Below are the code and all the weights of a small trained network. Each question names an input and a class and asks about switching units off, where a switched-off unit gives its printed mean instead of its output.

import numpy as np


def w(rows, s, z=0):
    codes = np.array(rows[::2]) - 128.0
    scale = np.full(codes.shape[1], s)
    scale[-1] = z or s
    return codes * scale


def f(y):
    return np.maximum(y, 0)


def log_softmax(a):
    a = a - a.max(-1, keepdims=True)
    return a - np.log(np.exp(a).sum(-1, keepdims=True))


def net(x, mask):
    res = np.array(x, float).reshape(1, 7) / 4 @ E
    y = f(res @ A[0][:, :-1].T + A[0][:, -1])
    res = res + np.where(mask, y, B[0][:, -1]) @ B[0][:, :-1]
    return log_softmax(res[-1] @ U[:, :-1].T + U[:, -1])


A, B = {}, {}
E = w([
[142,146,99,128,107,123],'x0',
[73,65,212,230,28,1],'x1',
[111,144,143,126,138,131],'x2',
[114,150,113,118,121,124],'x3',
[130,145,120,127,129,125],'x4',
[112,110,170,129,155,137],'x5',
[149,110,216,4,5,117],'x6',
],0.0058)
A[0] = w([
[209,178,110,104,177,232,120],'neuron 0',
[121,99,181,194,97,56,143],'neuron 1',
[122,153,84,255,178,160,121],'neuron 2',
[181,158,195,35,59,118,95],'neuron 3',
[176,145,105,71,173,171,87],'neuron 4',
[180,145,94,15,196,193,71],'neuron 5',
[104,129,116,100,147,131,255],'neuron 6',
[61,94,133,170,72,52,74],'neuron 7',
[128,154,91,212,175,137,102],'neuron 8',
[65,93,145,161,89,96,78],'neuron 9',
],0.0068,0.0055)
B[0] = w([
[129,120,153,158,138,164,229],'neuron 0',
[178,189,88,209,135,158,252],'neuron 1',
[49,85,180,1,101,66,252],'neuron 2',
[55,63,123,54,88,103,212],'neuron 3',
[93,117,95,193,114,189,182],'neuron 4',
[74,150,110,223,96,174,214],'neuron 5',
[210,172,156,119,213,116,255],'neuron 6',
[138,153,76,215,114,199,214],'neuron 7',
[44,61,143,17,92,69,209],'neuron 8',
[95,127,83,196,156,188,185],'neuron 9',
],0.0068,0.0053)
U = w([
[202,165,144,104,159,53,254],'0',
[124,164,119,224,124,175,27],'1',
[26,36,149,2,96,28,62],'2',
],0.0069,0.0061)

Each question gives the input, the list of numbers given to net, and the class t.
The units are the neurons (one row each of A and B). Each row of codes is followed by its name. A weight is (code - 128) times the scale printed after its matrix; where a second scale follows, it is the last column's (A, B and U).
mask holds one flag per neuron, in row order. A switched-off neuron (its flag False) gives its mean, the last column of its row in B, instead of its output. The means were averaged over made-up inputs and are rounded, as every weight is.
A unit's drop is (log p(t) with every unit on - log p(t) with that unit switched off) / (log p(t) with every unit on - log p(t) with every unit switched off).
The circuit of an input: a set's keep is (log p(t) with only the set's units on - log p(t) with every unit switched off) / (log p(t) with every unit on - log p(t) with every unit switched off). Starting from all 10 units, units are removed one at a time, each time the one whose removal leaves the highest keep (on an exact tie, the one counted first), for as long as the keep stays at least 0.8.
units of the circuit, in order: the units of the circuit, biggest drop first
most important unit: the unit with the biggest drop
top k neurons: the k neurons with the biggest drops, biggest first
drop of u: that unit's drop, to one decimal
input [-4,-5,1,5,-5,0,-6], class 2: top 3 neurons	(neuron 2; neuron 8; neuron 1)
input [-1,-6,3,-1,-4,-7,0], class 1: most important unit	neuron 5
input [0,1,6,8,-5,-4,-8], class 2: units of the circuit, in order	(neuron 2; neuron 8)
input [0,6,7,5,2,-5,2], class 1: units of the circuit, in order	(neuron 7; neuron 2)
input [3,5,-5,5,6,0,0], class 1: units of the circuit, in order	(neuron 2; neuron 7)
input [3,-3,-5,-8,-1,-5,-8], class 2: units of the circuit, in order	(neuron 2; neuron 8)
input [5,8,-2,3,-1,-7,4], class 1: units of the circuit, in order	(neuron 7; neuron 1)
input [-4,-8,2,4,3,-8,0], class 1: top 2 neurons	(neuron 5; neuron 4)
input [2,3,-4,-8,5,-6,-8], class 2: top 2 neurons	(neuron 2; neuron 8)
input [-6,-8,0,1,7,-1,-1], class 1: top 2 neurons	(neuron 5; neuron 4)
input [-2,8,0,7,-1,0,5], class 1: top 2 neurons	(neuron 7; neuron 1)
input [5,5,2,1,1,4,-6], class 2: top 3 neurons	(neuron 2; neuron 8; neuron 5)
input [-5,-6,0,-4,-4,6,-8], class 2: drop of neuron 8	0.4
input [2,8,-4,1,7,5,6], class 1: drop of neuron 1	0.2
input [6,-3,7,8,-4,-3,-7], class 2: drop of neuron 9	0.0
input [4,4,0,0,1,-8,-6], class 2: drop of neuron 2	0.6
input [0,-8,2,-5,-7,4,1], class 1: top neuron	(neuron 5)
